Below is a small trained network, with its code and all its weights. Each question gives an input and a class and asks what happens when units are switched off, that is, made to give their printed mean instead of their output.

import numpy as np


def w(rows, s, z=0):
    codes = np.array(rows[::2]) - 128.0
    scale = np.full(codes.shape[1], s)
    scale[-1] = z or s
    return codes * scale


def f(y):
    return np.maximum(y, 0)


def log_softmax(a):
    a = a - a.max(-1, keepdims=True)
    return a - np.log(np.exp(a).sum(-1, keepdims=True))


def net(x, mask):
    res = np.array(x, float).reshape(1, 5) / 4 @ E
    y = f(res @ A[0][:, :-1].T + A[0][:, -1])
    res = res + np.where(mask, y, B[0][:, -1]) @ B[0][:, :-1]
    return log_softmax(res[-1] @ U[:, :-1].T + U[:, -1])


A, B = {}, {}
E = w([
[104,2,65,193,175,44],'x0',
[224,50,156,137,50,155],'x1',
[119,120,30,24,191,210],'x2',
[195,184,182,76,144,16],'x3',
[58,43,225,70,66,152],'x4',
],0.0071)
A[0] = w([
[98,164,138,56,155,144,81],'neuron 0',
[91,142,124,164,126,103,105],'neuron 1',
[84,135,74,121,219,62,203],'neuron 2',
[142,141,150,145,53,138,155],'neuron 3',
[162,161,176,92,68,189,99],'neuron 4',
[150,155,89,143,136,169,134],'neuron 5',
[126,166,18,142,173,212,252],'neuron 6',
[253,203,91,147,159,99,168],'neuron 7',
[164,105,121,170,115,122,237],'neuron 8',
[112,237,107,144,148,162,47],'neuron 9',
[153,85,104,88,126,136,158],'neuron 10',
[102,88,93,151,185,85,78],'neuron 11',
[170,64,97,76,147,152,171],'neuron 12',
[100,164,159,66,147,127,11],'neuron 13',
],0.015,0.0023)
B[0] = w([
[122,86,77,87,116,150,192],'neuron 0',
[186,139,143,127,133,121,155],'neuron 1',
[79,209,155,130,142,78,219],'neuron 2',
[166,150,131,151,149,124,180],'neuron 3',
[113,174,178,175,142,71,215],'neuron 4',
[83,155,135,105,136,120,173],'neuron 5',
[41,193,87,49,161,97,252],'neuron 6',
[135,5,75,104,99,214,231],'neuron 7',
[121,100,111,86,125,159,169],'neuron 8',
[157,165,198,182,129,70,204],'neuron 9',
[166,117,113,164,132,157,166],'neuron 10',
[124,202,154,129,140,124,184],'neuron 11',
[170,65,122,139,95,156,187],'neuron 12',
[82,145,58,97,146,164,178],'neuron 13',
],0.018,0.014)
U = w([
[166,2,95,120,92,198,254],'0',
[216,112,254,236,108,94,43],'1',
[64,219,179,121,179,71,51],'2',
],0.0082,0.00087)

Each question gives the input, the list of numbers given to net, and the class t.
The units are the neurons (one row each of A and B). Each row of codes is followed by its name. A weight is (code - 128) times the scale printed after its matrix; where a second scale follows, it is the last column's (A, B and U).
mask holds one flag per neuron, in row order. A switched-off neuron (its flag False) gives its mean, the last column of its row in B, instead of its output. The means were averaged over made-up inputs and are rounded, as every weight is.
A unit's drop is (log p(t) with every unit on - log p(t) with that unit switched off) / (log p(t) with every unit on - log p(t) with every unit switched off).
The circuit of an input: a set's keep is (log p(t) with only the set's units on - log p(t) with every unit switched off) / (log p(t) with every unit on - log p(t) with every unit switched off). Starting from the 12 units with the biggest drops (on a tie, the unit counted first), units are removed one at a time, each time the one whose removal leaves the highest keep (on an exact tie, the one counted first), for as long as the keep stays at least 0.8.
circuit, biggest first: the units of the circuit, biggest drop first
unit that matters most: the unit with the biggest drop
k most important neurons: the k neurons with the biggest drops, biggest first
drop when u is switched off: that unit's drop, to one decimal
input [-5,4,7,1,8], class 0: 3 most important neurons : neuron 0; neuron 9; neuron 12
input [-4,-5,-8,8,-8], class 0: circuit, biggest first : neuron 7
input [8,7,-7,0,-1], class 1: 4 most important neurons : neuron 7; neuron 6; neuron 0; neuron 11
input [-8,6,-8,8,-1], class 1: 4 most important neurons : neuron 4; neuron 3; neuron 0; neuron 6
input [4,3,-6,-8,8], class 0: 4 most important neurons : neuron 9; neuron 4; neuron 2; neuron 8
input [8,8,-8,-3,0], class 1: 4 most important neurons : neuron 7; neuron 6; neuron 0; neuron 13
input [-1,-1,1,3,-5], class 0: 3 most important neurons : neuron 7; neuron 4; neuron 11
input [1,6,-3,-4,8], class 1: 2 most important neurons : neuron 7; neuron 6
input [8,6,4,4,4], class 0: 3 most important neurons : neuron 9; neuron 4; neuron 12
input [-4,7,-5,-3,-4], class 0: 2 most important neurons : neuron 7; neuron 9
input [0,5,2,-3,1], class 0: 2 most important neurons : neuron 9; neuron 2
input [5,1,-2,3,6], class 1: drop when neuron 7 is switched off : 0.9
input [-8,-4,-2,8,0], class 0: drop when neuron 7 is switched off : 0.8
input [0,3,-1,0,3], class 1: unit that matters most : neuron 6
input [-8,8,-3,-3,4], class 1: drop when neuron 6 is switched off : 0.5
input [-1,4,-7,-6,6], class 1: drop when neuron 6 is switched off : 0.7
